Each row has a name. Each question is about the rows just above it.

<160>: [ 26 138 103 183 230 126 138 136 128 120 127 166 214 119 148  91 147 124
  78  33 131 164 128  66 163  82 131 169 103  56 191 170 159  66 100 131
  81 158 146  75 163  99 186  75 135  37 168 162 123 110]
<32>: [184 138 152 109  43 126 138 136 128 125 123 121  94 150  99 134 147 140
 145 199 115 102 128 182  90 189 131  93 144 166  96  70  96 186 151 134
 155 131 110 163 104 160  82 157 128 190 119 132 123 104]
<83>: [183 135 145  91  47 126 138 124 128 124 123 109  69 147 108 152 124 135
 162 202 118  98 128 179  94 183 131 100 145 180  73  82 102 179 145 131
 169  73 111 170 106 150  77 175 121 186 107 119 123 110]
<186>: [ 92 149 116 178 174 126 138 136 128 116 123 170 197 140 130  93 150 135
  98  72 118 144 128 104 123 126 219 140 101  77 167 143 135  97 130 131
  98 131 156 101 145 119 149 100 133  66 161 153 123 101]
<137>: [164 150 150 117  85 126 119 147 128 134 123 121 119 144 113 127 167 141
 120 157 116 122 128 152 113 160 127  99 144 149 128  96 108 154 138 146
 139 159 126 151 107 150 119 122 137 167 128 146 123 116]
<92>: [ 33 119  99 183 196 129 159 110 128  86 123 173 179 144 150 109  99 116
 120  75 143 142 128  88 127 108 131 181 130  75 128 166 144  85 119 100
 114  96 126  92 165  74 130 147 118  52 145 116 123  85]
<28>: [116 152 136 134  98 126 138 136 128 124 125 141 145 144 118 126 148 135
 120 141 118 122 128 152 113 160 131 113 130 127 128 114 108 153 138 131
 135 131 126 142 118 140 119 138 128 132 137 146 123 104]
<46>: [184 109 136  93  85 126 127 120 128 129 123  96  73 135 121 156  95 132
 162 169 124 117 128 152 113 148 131 113 144 165  93 114 111 153 138 126
 147 131 119 151 107 140 108 152 123 170  98 102 123 143]
<56>: [164 139 149 117  57 126 138 136 128 124 123 121 113 144 104 127 147 137
 132 180 118 104 128 169  92 181 131 103 144 178 103  82 101 169 146 131
 151 131 120 156 107 157  94 147 128 169 128 146 123 104]
Shift each entry of [179  94 183] by -1 times 1:  [178  93 182]
Move every entry of [120] by +1 step of 1.  [121]

<128>: [119 142 145 137 153 125 132 125 129 135 170 122 104  32 146 124 124 129
 126 133 142 126 103 126 142 115 124 120 133 139 222 136 101 123  88 130
 133 139 123 131 121 122 116 129 106 130 154 115 112 125  80 129  98 138]
<20>: [130 130 131 131 136 127 131 129 127 130 129 124 125 130 132 127 125 128
 129 128 127 122 123 128 131 115 125 125 130 131 222 130 135 127 121 129
 129 131 124 129 127 127 129 149 129 129 129 122 131 129  80 128 129 126]
<23>: [144 139 133 141 115 113 152 128 115 137 127 107 143 112 160 120 144 116
 136 133 140 129 100 126 143 115 144 110 115 122 222 115 162 149 139 119
 107 124 104 138 122 123 143 156 141 139 127  96 145 121  80 140 139 118]
<106>: [130 131 131 132 138 127 130 128 127 130 133 123 124 136 133 126 125 128
 128 129 129 123 121 127 133 115 125 124 131 132 222 130 131 126 118 129
 130 131 124 129 127 127 129 147 129 130 132 120 130 128  80 129 125 127]
<3>: [121 140 143 136 151 125 132 125 129 135 161 122 108 143 144 124 124 129
 127 133 141 126 105 126 141 115 124 121 133 138 222 135 106 124  94 130
 132 138 123 131 122 123 119 133 111 130 149 116 115 124  80 129 104 136]
Shift each entry of [129 130 131] by -1 times 1:  [128 129 130]
Move every entry of [127 122 123] by +1 step of 1.  [128 123 124]
Shift each entry of [129 129 123] by +1 times 1:  [130 130 124]
[125] with +1 step of 1 on every entry:  [126]
Move every entry of [133] by -1 step of 1.  [132]

<58>: [124 125 135 208 146 140 167 144  91  73  87 141  38 141]
<51>: [ 78 133 122 142 105 144 102 138 139 130 172 144 107 105]
<16>: [119 123 135 208 142 139 165 141  93  74  95 140  41 141]
<87>: [ 66 122 134 223  85 132 121 174 136 122 134 178  86  99]
<152>: [ 82 124 145 229  83 140 132 152 148 130 118 162 107 122]
<167>: [ 66 123 135 224  84 133 120 172 137 124 135 177  87 100]
<155>: [114 110 141 233 134 147 168 161  79  60  88 152  41 125]
Shift each entry of [141] by +1 times 1:  [142]
Move every entry of [233] by +1 step of 1.  [234]
[130 118] with +1 step of 1 on every entry:  [131 119]

<189>: [115 169 134 100 131  64 124]
<105>: [138  85 138 176 138 216 152]
<123>: [ 99 147 151 126 140 141 161]
<81>: [ 89  97 153  96 131  87  99]
<50>: [ 96 161 145  66 131  23 111]
<109>: [115 119 134 100 131  64 124]
<154>: [ 80  95 157  90 136  73  92]
<88>: [171 167 112 144 105 146 158]
<168>: [ 90  76 163 116 138 134 118]
<158>: [ 76  92 172 141 151 162 140]
[169] with +1 step of 1 on every entry:  [170]
Move every entry of [96] by -1 step of 1.  [95]

